Here is a tiny trained network, its code and every weight. The questions are about switching its units off for an input and a target symbol, where a switched-off unit gives its printed mean instead of its output.

import numpy as np


def w(rows, s, z=0):
    codes = np.array(rows[::2]) - 128.0
    scale = np.full(codes.shape[1], s)
    scale[-1] = z or s
    return codes * scale


def norm(h):
    return h / np.sqrt((h * h).mean(-1, keepdims=True) + 1e-5)


def f(y):
    return np.maximum(y, 0)


def softmax(a):
    e = np.exp(a - a.max(-1, keepdims=True))
    return e / e.sum(-1, keepdims=True)


def log_softmax(a):
    a = a - a.max(-1, keepdims=True)
    return a - np.log(np.exp(a).sum(-1, keepdims=True))


def net(x, mask):
    ids = ['αεζλπσψω'.index(c) for c in x.split()]
    T = len(ids)
    res = E[ids] + P[:T]
    r = norm(res)
    for j in range(2):
        rows = slice(3 * j, 3 * j + 3)
        q, k, v = (r @ M[0][rows].T for M in (Q, K, V))
        z = softmax(np.where(np.tri(T) > 0, q @ k.T / 3**0.5, -1e9)) @ v
        o = O[0][rows]
        res = res + np.where(mask[j], z, o[:, -1]) @ o[:, :-1]
    y = f(norm(res) @ A[0][:, :-1].T + A[0][:, -1])
    res = res + np.where(mask[2:18], y, B[0][:, -1]) @ B[0][:, :-1]
    return log_softmax(norm(res)[-1] @ U[:, :-1].T + U[:, -1])


Q, K, V, O, A, B = {}, {}, {}, {}, {}, {}
E = w([
[145,67,118,88,96],'α',
[74,174,248,81,89],'ε',
[124,108,138,160,224],'ζ',
[77,92,178,148,178],'λ',
[85,210,206,126,101],'π',
[106,125,182,166,103],'σ',
[153,42,132,135,229],'ψ',
[173,176,139,62,129],'ω',
],0.017)
P = w([
[130,143,85,152,126],'0',
[114,110,110,76,116],'1',
[200,96,253,140,151],'2',
[78,168,137,119,156],'3',
[122,117,127,89,127],'4',
[207,97,247,143,146],'5',
[84,168,132,118,162],'6',
[125,113,128,86,129],'7',
],0.022)
Q[0] = w([
[158,112,98,42,94],'h1',
[183,102,193,213,51],'h1',
[254,202,186,161,182],'h1',
[76,132,157,82,198],'h2',
[225,136,214,198,150],'h2',
[154,202,152,108,152],'h2',
],0.02)
K[0] = w([
[215,93,160,73,116],'h1',
[123,117,69,199,26],'h1',
[182,220,43,202,128],'h1',
[114,167,185,119,224],'h2',
[191,161,87,252,123],'h2',
[141,190,155,140,136],'h2',
],0.02)
V[0] = w([
[127,42,86,184,8],'h1',
[197,190,2,38,172],'h1',
[168,51,208,99,101],'h1',
[22,54,2,99,108],'h2',
[175,86,143,131,174],'h2',
[83,139,45,170,130],'h2',
],0.014)
O[0] = w([
[5,51,144,131,100,1],'h1',
[165,140,27,68,58,76],'h1',
[117,85,198,112,110,134],'h1',
[105,130,136,31,236,103],'h2',
[117,66,106,148,116,129],'h2',
[143,164,130,140,195,104],'h2',
],0.014,0.0096)
A[0] = w([
[178,90,63,188,187,151],'n1',
[62,239,27,209,124,45],'n2',
[150,121,227,110,96,75],'n3',
[48,253,127,67,73,160],'n4',
[69,142,105,80,178,48],'n5',
[55,145,155,23,67,30],'n6',
[102,95,69,233,203,174],'n7',
[35,180,141,182,98,188],'n8',
[20,236,55,153,191,113],'n9',
[158,172,111,144,192,143],'n10',
[82,145,18,133,76,175],'n11',
[197,120,142,61,94,254],'n12',
[108,227,111,156,130,111],'n13',
[106,102,125,105,149,30],'n14',
[164,70,212,79,140,181],'n15',
[192,89,168,107,126,73],'n16',
],0.014,0.004)
B[0] = w([
[51,149,128,194,159,190],'n1',
[217,5,131,119,130,156],'n2',
[111,101,92,151,214,227],'n3',
[158,162,171,212,179,184],'n4',
[145,167,171,141,177,150],'n5',
[169,145,159,76,27,155],'n6',
[140,165,107,41,37,172],'n7',
[108,177,71,65,67,182],'n8',
[150,1,143,235,88,159],'n9',
[103,133,138,42,128,213],'n10',
[163,206,171,83,214,153],'n11',
[49,149,80,145,105,236],'n12',
[59,98,113,146,99,185],'n13',
[163,165,110,151,129,137],'n14',
[163,56,99,175,96,254],'n15',
[187,97,143,150,142,185],'n16',
],0.027,0.0097)
U = w([
[100,115,106,81,35,190],'α',
[209,130,160,190,61,102],'ε',
[51,140,50,93,170,114],'ζ',
[161,134,162,105,190,252],'λ',
[96,193,155,195,147,122],'π',
[26,93,170,116,114,33],'σ',
[116,73,8,117,127,15],'ψ',
[196,174,71,114,115,231],'ω',
],0.016,0.0041)

Each question gives the input, a string of symbols that net reads in full, and the target symbol t.
The units are the heads (3 rows each of Q, K, V and O) and the neurons (one row each of A and B). Each row of codes is followed by its name. A weight is (code - 128) times the scale printed after its matrix; where a second scale follows, it is the last column's (O, A, B and U).
mask holds one flag per unit, heads first, then neurons. A switched-off unit (its flag False) gives its mean, the last column of its rows in O or B, instead of its output. The means were averaged over made-up inputs and are rounded, as every weight is.
A unit's drop is (log p(t) with every unit on - log p(t) with that unit switched off) / (log p(t) with every unit on - log p(t) with every unit switched off).
The circuit of an input: a set's keep is (log p(t) with only the set's units on - log p(t) with every unit switched off) / (log p(t) with every unit on - log p(t) with every unit switched off). Starting from the 12 units with the biggest drops (on a tie, the unit counted first), units are removed one at a time, each time the one whose removal leaves the highest keep (on an exact tie, the one counted first), for as long as the keep stays at least 0.8.
units of the circuit, in order: the units of the circuit, biggest drop first
most important unit: the unit with the biggest drop
k most important neurons: the k neurons with the biggest drops, biggest first
which heads matter: for each layer, one digit per head in row order, 1 if its drop is at least 0.15 and else 0, layers parted by /
drop when u is switched off: that unit's drop, to one decimal
input ψ ε σ, target ψ: which heads matter -> 10
input π ψ ε λ α, target α: which heads matter -> 10
input ζ ε ε σ, target α: most important neuron -> [n8]
input π ω ε ζ ε ζ, target π: units of the circuit, in order -> [n1; h1]
input π ψ ε λ λ λ ψ ζ, target ζ: units of the circuit, in order -> [n10; n1]
input ψ α π, target ψ: units of the circuit, in order -> [h1; h2]
input ψ ε ω ψ ε ψ α ε, target ψ: which heads matter -> 11
input ψ ψ ψ ω σ π α, target λ: units of the circuit, in order -> [h2; n5]
input α ψ ψ ψ ε, target ε: 4 most important neurons -> [n6; n15; n10; n16]
input λ λ ε ψ ε ε ω α, target α: 2 most important neurons -> [n6; n4]
input σ σ ε, target σ: 2 most important neurons -> [n8; n4]
input π ζ ψ ε ω π, target π: 2 most important neurons -> [n15; n13]
input ψ ψ λ, target ψ: 2 most important neurons -> [n15; n4]
input α λ π, target α: units of the circuit, in order -> [h1]
input α ψ λ α ψ ε ψ ε, target ψ: 2 most important neurons -> [n3; n4]
input ε α α ε ω λ λ, target σ: 2 most important neurons -> [n10; n9]
input ε ζ σ π, target ε: 2 most important neurons -> [n2; n4]
input ε ε ε ψ ε ω ω σ, target σ: drop when n4 is switched off -> 0.1
input ζ λ ψ ψ, target ζ: drop when n1 is switched off -> 0.5
input λ ω ω, target λ: drop when h1 is switched off -> 0.1
input ω σ ψ, target ω: most important unit -> h1
